Below is a small trained network, with its code and all its weights. Each question gives an input and a target symbol and asks what happens when units are switched off, that is, made to give their printed mean instead of their output.

import numpy as np


def w(rows, s, z=0):
    codes = np.array(rows[::2]) - 128.0
    scale = np.full(codes.shape[1], s)
    scale[-1] = z or s
    return codes * scale


def f(y):
    return y / 2 * (1 + np.tanh(0.7978845608 * (y + 0.044715 * y**3)))


def softmax(a):
    e = np.exp(a - a.max(-1, keepdims=True))
    return e / e.sum(-1, keepdims=True)


def log_softmax(a):
    a = a - a.max(-1, keepdims=True)
    return a - np.log(np.exp(a).sum(-1, keepdims=True))


def net(x, mask):
    ids = ['βδηλξφψ'.index(c) for c in x.split()]
    T = len(ids)
    res = E[ids] + P[:T]
    r = res
    for j in range(2):
        rows = slice(2 * j, 2 * j + 2)
        q, k, v = (r @ M[0][rows].T for M in (Q, K, V))
        z = softmax(np.where(np.tri(T) > 0, q @ k.T / 2**0.5, -1e9)) @ v
        o = O[0][rows]
        res = res + np.where(mask[j], z, o[:, -1]) @ o[:, :-1]
    y = f(res @ A[0][:, :-1].T + A[0][:, -1])
    res = res + np.where(mask[2:18], y, B[0][:, -1]) @ B[0][:, :-1]
    return log_softmax(res[-1] @ U[:, :-1].T + U[:, -1])


Q, K, V, O, A, B = {}, {}, {}, {}, {}, {}
E = w([
[134,176,159,36,70],'β',
[194,61,112,109,86],'δ',
[116,83,153,125,90],'η',
[171,168,134,192,40],'λ',
[48,227,214,182,92],'ξ',
[245,185,141,59,180],'φ',
[137,84,114,250,148],'ψ',
],0.013)
P = w([
[122,62,179,58,76],'0',
[222,156,196,160,103],'1',
[105,76,152,76,94],'2',
[207,192,168,177,108],'3',
[91,100,120,95,105],'4',
[192,222,140,196,121],'5',
[76,119,86,103,126],'6',
[182,247,110,203,132],'7',
[75,114,95,104,115],'8',
],0.014)
Q[0] = w([
[211,206,128,170,4],'head 0',
[189,203,239,188,222],'head 0',
[91,119,67,135,225],'head 1',
[14,77,122,52,201],'head 1',
],0.011)
K[0] = w([
[85,194,64,149,187],'head 0',
[132,128,95,134,249],'head 0',
[140,114,200,133,119],'head 1',
[133,110,204,93,77],'head 1',
],0.017)
V[0] = w([
[253,85,124,57,229],'head 0',
[74,237,132,130,77],'head 0',
[116,155,194,235,155],'head 1',
[64,109,52,246,165],'head 1',
],0.0057)
O[0] = w([
[132,223,76,191,229,96],'head 0',
[133,116,93,76,14,184],'head 0',
[146,130,197,158,124,208],'head 1',
[199,69,255,106,172,2],'head 1',
],0.007,0.0033)
A[0] = w([
[190,192,142,181,217,29],'neuron 0',
[123,147,140,113,254,96],'neuron 1',
[99,156,132,96,106,86],'neuron 2',
[40,37,177,178,149,191],'neuron 3',
[32,54,113,32,193,95],'neuron 4',
[87,95,136,86,43,129],'neuron 5',
[189,162,146,85,135,67],'neuron 6',
[73,45,50,182,114,175],'neuron 7',
[30,29,144,94,112,1],'neuron 8',
[122,206,194,152,114,158],'neuron 9',
[34,165,124,14,117,193],'neuron 10',
[196,16,34,118,164,75],'neuron 11',
[136,138,103,25,155,112],'neuron 12',
[192,120,209,130,151,15],'neuron 13',
[141,193,151,172,147,135],'neuron 14',
[136,124,140,185,149,183],'neuron 15',
],0.011,0.0054)
B[0] = w([
[21,134,153,86,67,219],'neuron 0',
[205,92,140,152,96,142],'neuron 1',
[108,140,142,181,165,151],'neuron 2',
[153,153,46,198,79,178],'neuron 3',
[59,247,84,13,49,155],'neuron 4',
[98,194,184,184,126,254],'neuron 5',
[109,79,165,204,122,155],'neuron 6',
[213,83,169,104,71,198],'neuron 7',
[155,108,2,101,188,171],'neuron 8',
[146,43,70,140,159,235],'neuron 9',
[109,68,121,160,221,237],'neuron 10',
[55,2,214,141,158,142],'neuron 11',
[182,171,231,117,190,155],'neuron 12',
[51,84,147,65,136,177],'neuron 13',
[132,85,66,87,122,209],'neuron 14',
[160,149,139,60,140,181],'neuron 15',
],0.0082,0.0089)
U = w([
[232,67,76,161,126,140],'β',
[90,178,226,143,39,106],'δ',
[69,2,193,37,126,147],'η',
[84,158,2,48,74,97],'λ',
[52,81,109,191,157,33],'ξ',
[213,143,135,92,205,254],'φ',
[64,191,161,76,139,159],'ψ',
],0.0068,0.0047)

Each question gives the input, a string of symbols that net reads in full, and the target symbol t.
The units are the heads (2 rows each of Q, K, V and O) and the neurons (one row each of A and B). Each row of codes is followed by its name. A weight is (code - 128) times the scale printed after its matrix; where a second scale follows, it is the last column's (O, A, B and U).
mask holds one flag per unit, heads first, then neurons. A switched-off unit (its flag False) gives its mean, the last column of its rows in O or B, instead of its output. The means were averaged over made-up inputs and are rounded, as every weight is.
A unit's drop is (log p(t) with every unit on - log p(t) with that unit switched off) / (log p(t) with every unit on - log p(t) with every unit switched off).
The circuit of an input: a set's keep is (log p(t) with only the set's units on - log p(t) with every unit switched off) / (log p(t) with every unit on - log p(t) with every unit switched off). Starting from the 12 units with the biggest drops (on a tie, the unit counted first), units are removed one at a time, each time the one whose removal leaves the highest keep (on an exact tie, the one counted first), for as long as the keep stays at least 0.8.
units of the circuit, in order: the units of the circuit, biggest drop first
most important unit: the unit with the biggest drop
top k neurons: the k neurons with the biggest drops, biggest first
which heads matter: for each layer, one digit per head in row order, 1 if its drop is at least 0.15 and else 0, layers parted by /
input β β δ η φ η λ β, target β: which heads matter => 00
input φ φ ψ δ ξ φ ψ λ η, target λ: which heads matter => 00
input δ ψ λ η, target η: units of the circuit, in order => head 1; neuron 13; neuron 5
input λ λ φ β, target λ: units of the circuit, in order => head 0; head 1; neuron 14
input ψ η β ξ η η, target δ: units of the circuit, in order => head 0; neuron 10; neuron 8
input δ ψ ξ δ, target η: units of the circuit, in order => head 1; neuron 13
input λ ψ φ β ξ ψ δ ψ, target η: units of the circuit, in order => head 1; neuron 13; neuron 0
input ψ ψ λ ψ λ ξ λ β, target δ: top 4 neurons => neuron 5; neuron 8; neuron 14; neuron 6
input δ ψ ψ β η δ λ δ φ, target φ: units of the circuit, in order => neuron 12; neuron 0
input ξ δ η δ β φ, target λ: units of the circuit, in order => neuron 0; neuron 14; head 0
input ψ ψ λ ξ ψ β φ ψ η, target λ: units of the circuit, in order => neuron 4; neuron 8
input λ η λ, target δ: which heads matter => 00
input λ φ ψ ψ δ φ φ δ, target λ: which heads matter => 10
input λ ψ δ λ φ β λ ψ ψ, target β: most important unit => neuron 7
input ψ λ η φ δ ψ λ δ, target η: most important unit => head 1
input δ ψ λ η β λ δ φ, target λ: which heads matter => 10
input ψ ψ λ δ δ ξ ψ η, target η: which heads matter => 01
input ψ ψ δ φ η λ, target λ: which heads matter => 10
input λ ψ β ξ, target η: top 2 neurons => neuron 9; neuron 13
input δ β δ δ δ φ β ξ, target λ: most important unit => neuron 14
